Below are the code and all the weights of a small trained network. Each question names an input and a target symbol and asks about switching units off, where a switched-off unit gives its printed mean instead of its output.

import numpy as np


def w(rows, s, z=0):
    codes = np.array(rows[::2]) - 128.0
    scale = np.full(codes.shape[1], s)
    scale[-1] = z or s
    return codes * scale


def f(y):
    return np.maximum(y, 0)


def softmax(a):
    e = np.exp(a - a.max(-1, keepdims=True))
    return e / e.sum(-1, keepdims=True)


def log_softmax(a):
    a = a - a.max(-1, keepdims=True)
    return a - np.log(np.exp(a).sum(-1, keepdims=True))


def net(x, mask):
    ids = ['αβγδεζηθλμξπτω'.index(c) for c in x.split()]
    T = len(ids)
    res = E[ids] + P[:T]
    u = 0
    for l in range(3):
        r = res
        for j in range(2):
            rows = slice(4 * j, 4 * j + 4)
            q, k, v = (r @ M[l][rows].T for M in (Q, K, V))
            z = softmax(np.where(np.tri(T) > 0, q @ k.T / 4**0.5, -1e9)) @ v
            o = O[l][rows]
            res = res + np.where(mask[u + j], z, o[:, -1]) @ o[:, :-1]
        u += 2
        y = f(res @ A[l][:, :-1].T + A[l][:, -1])
        res = res + np.where(mask[u : u + 4], y, B[l][:, -1]) @ B[l][:, :-1]
        u += 4
    return log_softmax(res[-1] @ U[:, :-1].T + U[:, -1])


Q, K, V, O, A, B = {}, {}, {}, {}, {}, {}
E = w([
[112,12,154,107,77,146],'α',
[165,113,129,179,87,86],'β',
[156,202,67,96,131,11],'γ',
[158,158,137,80,143,167],'δ',
[115,27,108,86,94,176],'ε',
[77,64,163,47,134,213],'ζ',
[96,184,194,160,149,147],'η',
[175,96,159,142,81,73],'θ',
[19,66,81,44,121,26],'λ',
[212,92,106,91,86,108],'μ',
[225,93,201,165,76,205],'ξ',
[42,50,193,140,113,154],'π',
[133,141,145,192,108,106],'τ',
[184,113,101,122,101,124],'ω',
],0.011)
P = w([
[66,90,62,200,106,171],'0',
[99,56,157,115,185,105],'1',
[88,102,189,82,93,115],'2',
[52,137,113,80,63,175],'3',
[166,80,138,139,204,77],'4',
[182,126,193,67,113,75],'5',
[109,169,124,85,25,133],'6',
[150,69,142,146,238,87],'7',
[175,123,230,61,153,70],'8',
[94,191,179,61,29,139],'9',
[126,80,134,184,255,96],'10',
[177,128,179,117,156,74],'11',
[135,173,170,55,3,116],'12',
],0.0095)
Q[0] = w([
[36,58,100,93,113,255],'0.h0',
[92,110,145,173,231,120],'0.h0',
[178,64,90,184,205,108],'0.h0',
[153,90,157,77,183,175],'0.h0',
[54,133,132,79,27,160],'0.h1',
[97,214,104,105,28,102],'0.h1',
[49,83,59,203,185,135],'0.h1',
[122,123,137,160,70,200],'0.h1',
],0.013)
K[0] = w([
[99,114,62,205,86,149],'0.h0',
[167,74,80,132,189,108],'0.h0',
[142,99,162,148,249,121],'0.h0',
[140,81,160,187,107,97],'0.h0',
[90,128,109,118,63,156],'0.h1',
[93,201,95,115,45,117],'0.h1',
[125,104,66,160,180,133],'0.h1',
[141,142,124,164,83,202],'0.h1',
],0.017)
V[0] = w([
[97,96,140,229,121,115],'0.h0',
[180,151,93,183,130,88],'0.h0',
[137,42,176,177,90,39],'0.h0',
[166,50,2,132,89,108],'0.h0',
[80,188,49,227,125,167],'0.h1',
[127,80,98,20,86,166],'0.h1',
[117,48,129,124,149,145],'0.h1',
[182,105,172,155,114,222],'0.h1',
],0.0083)
O[0] = w([
[136,145,119,48,55,219,134],'0.h0',
[171,170,102,115,90,111,76],'0.h0',
[66,164,139,110,2,130,200],'0.h0',
[123,118,31,170,79,132,174],'0.h0',
[156,120,69,86,165,195,3],'0.h1',
[101,85,119,196,124,99,231],'0.h1',
[108,108,128,149,82,142,185],'0.h1',
[175,74,198,208,99,185,132],'0.h1',
],0.0093,0.006)
A[0] = w([
[254,189,143,161,93,143,254],'0.n0',
[135,164,98,89,127,74,207],'0.n1',
[173,102,126,168,146,203,71],'0.n2',
[141,129,109,185,174,159,164],'0.n3',
],0.0091,0.003)
B[0] = w([
[197,237,120,12,94,124,223],'0.n0',
[109,115,47,48,210,98,254],'0.n1',
[254,114,94,52,200,146,171],'0.n2',
[153,56,159,105,188,158,149],'0.n3',
],0.0067,0.0034)
Q[1] = w([
[202,147,152,181,103,116],'1.h0',
[56,72,159,85,1,138],'1.h0',
[44,100,90,92,158,93],'1.h0',
[91,72,128,135,58,253],'1.h0',
[188,73,189,81,97,192],'1.h1',
[180,194,140,119,139,30],'1.h1',
[149,204,128,97,166,127],'1.h1',
[58,85,137,158,81,113],'1.h1',
],0.008)
K[1] = w([
[212,149,209,187,116,125],'1.h0',
[119,148,46,162,10,126],'1.h0',
[45,114,3,72,201,26],'1.h0',
[180,115,20,83,24,247],'1.h0',
[204,140,182,104,154,219],'1.h1',
[127,227,194,234,97,11],'1.h1',
[93,225,160,104,130,95],'1.h1',
[140,69,35,170,102,146],'1.h1',
],0.0072)
V[1] = w([
[116,113,132,157,39,199],'1.h0',
[170,77,37,131,255,220],'1.h0',
[33,126,46,104,180,169],'1.h0',
[153,135,65,60,150,153],'1.h0',
[183,38,33,80,162,200],'1.h1',
[201,32,62,150,26,31],'1.h1',
[171,102,50,177,149,87],'1.h1',
[139,63,110,59,238,237],'1.h1',
],0.0062)
O[1] = w([
[99,118,36,158,71,183,164],'1.h0',
[181,164,141,132,45,52,70],'1.h0',
[82,107,140,34,82,2,173],'1.h0',
[124,162,194,122,37,111,168],'1.h0',
[164,119,170,199,95,54,240],'1.h1',
[51,243,179,231,165,127,254],'1.h1',
[123,243,97,187,110,37,144],'1.h1',
[217,52,135,166,119,42,157],'1.h1',
],0.0063,0.0075)
A[1] = w([
[196,194,183,201,133,148,253],'1.n0',
[175,219,3,42,204,64,56],'1.n1',
[114,230,56,110,111,225,144],'1.n2',
[125,113,178,173,198,88,214],'1.n3',
],0.0051,0.0042)
B[1] = w([
[195,199,69,141,125,114,254],'1.n0',
[191,133,254,179,12,225,215],'1.n1',
[103,58,64,122,54,150,218],'1.n2',
[176,159,39,122,219,128,247],'1.n3',
],0.0063,0.0065)
Q[2] = w([
[196,235,105,56,143,161],'2.h0',
[57,141,156,126,182,75],'2.h0',
[80,194,34,131,118,135],'2.h0',
[142,116,255,245,89,158],'2.h0',
[109,77,175,160,55,117],'2.h1',
[160,106,66,38,142,74],'2.h1',
[130,185,83,61,129,150],'2.h1',
[148,82,164,155,100,127],'2.h1',
],0.0074)
K[2] = w([
[137,175,233,156,175,172],'2.h0',
[88,153,127,113,114,65],'2.h0',
[86,149,118,182,158,152],'2.h0',
[194,140,88,146,1,130],'2.h0',
[138,165,51,98,44,111],'2.h1',
[129,177,127,73,197,154],'2.h1',
[82,149,173,126,168,140],'2.h1',
[175,138,102,105,86,110],'2.h1',
],0.0088)
V[2] = w([
[150,169,22,91,206,89],'2.h0',
[73,81,99,122,92,63],'2.h0',
[214,147,114,88,122,120],'2.h0',
[96,150,56,119,129,146],'2.h0',
[140,146,39,96,118,108],'2.h1',
[101,101,118,159,114,144],'2.h1',
[101,89,254,215,134,116],'2.h1',
[158,164,161,85,117,135],'2.h1',
],0.0081)
O[2] = w([
[123,164,2,47,110,76,29],'2.h0',
[58,108,155,114,185,80,253],'2.h0',
[208,132,107,85,134,140,205],'2.h0',
[89,147,94,121,142,150,104],'2.h0',
[108,185,52,55,140,167,204],'2.h1',
[96,134,132,173,145,121,155],'2.h1',
[134,106,200,209,81,41,155],'2.h1',
[180,136,133,95,131,142,104],'2.h1',
],0.0081,0.0073)
A[2] = w([
[224,71,159,109,127,96,3],'2.n0',
[137,157,112,172,254,204,218],'2.n1',
[114,86,177,192,116,85,205],'2.n2',
[230,185,85,122,126,93,77],'2.n3',
],0.0075,0.0036)
B[2] = w([
[107,187,84,149,254,198,226],'2.n0',
[209,83,63,135,114,45,192],'2.n1',
[134,153,188,86,163,169,254],'2.n2',
[80,63,138,139,66,106,214],'2.n3',
],0.0086,0.017)
U = w([
[100,154,154,175,137,169,37],'α',
[116,207,111,73,160,208,116],'β',
[177,233,178,66,144,154,100],'γ',
[155,74,65,106,164,63,197],'δ',
[141,136,146,184,105,79,33],'ε',
[151,105,131,182,216,96,72],'ζ',
[139,90,122,50,191,189,155],'η',
[74,93,82,123,161,190,119],'θ',
[87,121,137,60,157,89,161],'λ',
[120,254,70,179,162,123,143],'μ',
[171,132,131,164,102,176,97],'ξ',
[127,36,176,104,106,151,157],'π',
[134,94,134,42,93,168,255],'τ',
[136,110,110,135,74,78,192],'ω',
],0.0048,0.0033)

Each question gives the input, a string of symbols that net reads in full, and the target symbol t.
The units are the heads (4 rows each of Q, K, V and O) and the neurons (one row each of A and B). Each row of codes is followed by its name. A weight is (code - 128) times the scale printed after its matrix; where a second scale follows, it is the last column's (O, A, B and U).
mask holds one flag per unit, layer by layer, with each layer's heads first. A switched-off unit (its flag False) gives its mean, the last column of its rows in O or B, instead of its output. The means were averaged over made-up inputs and are rounded, as every weight is.
A unit's drop is (log p(t) with every unit on - log p(t) with that unit switched off) / (log p(t) with every unit on - log p(t) with every unit switched off).
The circuit of an input: a set's keep is (log p(t) with only the set's units on - log p(t) with every unit switched off) / (log p(t) with every unit on - log p(t) with every unit switched off). Starting from the 12 units with the biggest drops (on a tie, the unit counted first), units are removed one at a time, each time the one whose removal leaves the highest keep (on an exact tie, the one counted first), for as long as the keep stays at least 0.8.
circuit, biggest first: the units of the circuit, biggest drop first
most important unit: the unit with the biggest drop
k most important neurons: the k neurons with the biggest drops, biggest first
top k neurons in layer l: the k neurons of layer l with the biggest drops, biggest first
which heads matter: for each layer, one digit per head in row order, 1 if its drop is at least 0.15 and else 0, layers parted by /
input ε λ λ θ λ θ ξ μ α α π ζ, target ε: circuit, biggest first => 1.h1; 0.h1; 0.n2; 2.h1
input ζ θ γ ζ ζ ζ β, target ζ: most important unit => 0.h0
input λ ε β ζ θ ζ μ δ α, target λ: circuit, biggest first => 2.h0; 0.h0; 1.h0; 0.h1
input ε λ θ θ η ε θ η μ ξ, target ξ: circuit, biggest first => 0.h1; 1.h0; 2.h0; 0.n0
input β ω η λ η λ η μ τ, target λ: circuit, biggest first => 0.h1; 2.h0; 1.h0; 0.n1
input π λ π μ ζ μ ζ ζ ζ, target π: circuit, biggest first => 0.h1; 1.h1; 0.h0; 2.h0
input ζ θ ξ λ γ ζ ζ ζ β ω, target ζ: circuit, biggest first => 0.h0; 0.h1; 1.h0; 2.h1
input λ ζ θ ζ ω ξ α ξ ξ ω ζ, target λ: circuit, biggest first => 2.h0; 1.h0; 0.h1
input θ δ ε β μ θ ω ζ π λ θ ζ, target θ: which heads matter => 10 / 11 / 11
input λ α ζ α θ β δ τ γ δ ξ ω λ, target λ: which heads matter => 01 / 10 / 10
input ζ μ μ ζ, target ζ: 3 most important neurons => 2.n0; 0.n2; 0.n3
input δ η δ ζ θ θ δ λ ζ α ω μ, target ζ: circuit, biggest first => 0.h0; 1.h0
input τ ξ γ γ π ζ ω ω ζ π τ β, target ζ: 2 most important neurons => 0.n1; 2.n1
input γ δ η, target γ: top 3 neurons in layer 1 => 1.n1; 1.n3; 1.n0
input ε ζ ξ γ δ θ μ λ μ π μ α, target ε: 2 most important neurons => 0.n2; 2.n0
input λ η ξ π η τ θ η θ μ ζ ε, target λ: which heads matter => 11 / 10 / 10
input λ ξ η μ π θ α λ ξ μ μ μ, target ξ: circuit, biggest first => 0.h1; 1.h0; 2.h0; 0.n0
input δ μ ζ α ζ π, target δ: most important unit => 1.h0
input ε α ζ ε δ π μ β α λ λ ζ, target ε: circuit, biggest first => 0.h1; 1.h1; 0.h0; 2.h1
input ξ η γ μ μ γ ζ, target ξ: most important unit => 0.h1
input τ ε θ ξ ζ θ ζ η, target ζ: 2 most important neurons => 2.n1; 0.n0
input θ ζ δ, target θ: which heads matter => 10 / 11 / 11
input ζ η ζ η π δ η ε δ π, target ζ: which heads matter => 11 / 01 / 00
input ω η ζ λ ε, target ω: top 2 neurons in layer 1 => 1.n0; 1.n1
input γ γ ξ τ, target γ: top 2 neurons in layer 1 => 1.n1; 1.n3
input λ θ τ η β ζ δ γ δ δ ω μ, target δ: which heads matter => 10 / 11 / 00
input θ θ ε δ τ ε δ, target δ: most important unit => 0.h0
input ζ τ η, target ζ: 3 most important neurons => 2.n0; 0.n2; 0.n3
input β δ δ μ ξ β ζ, target β: top 2 neurons in layer 2 => 2.n3; 2.n1
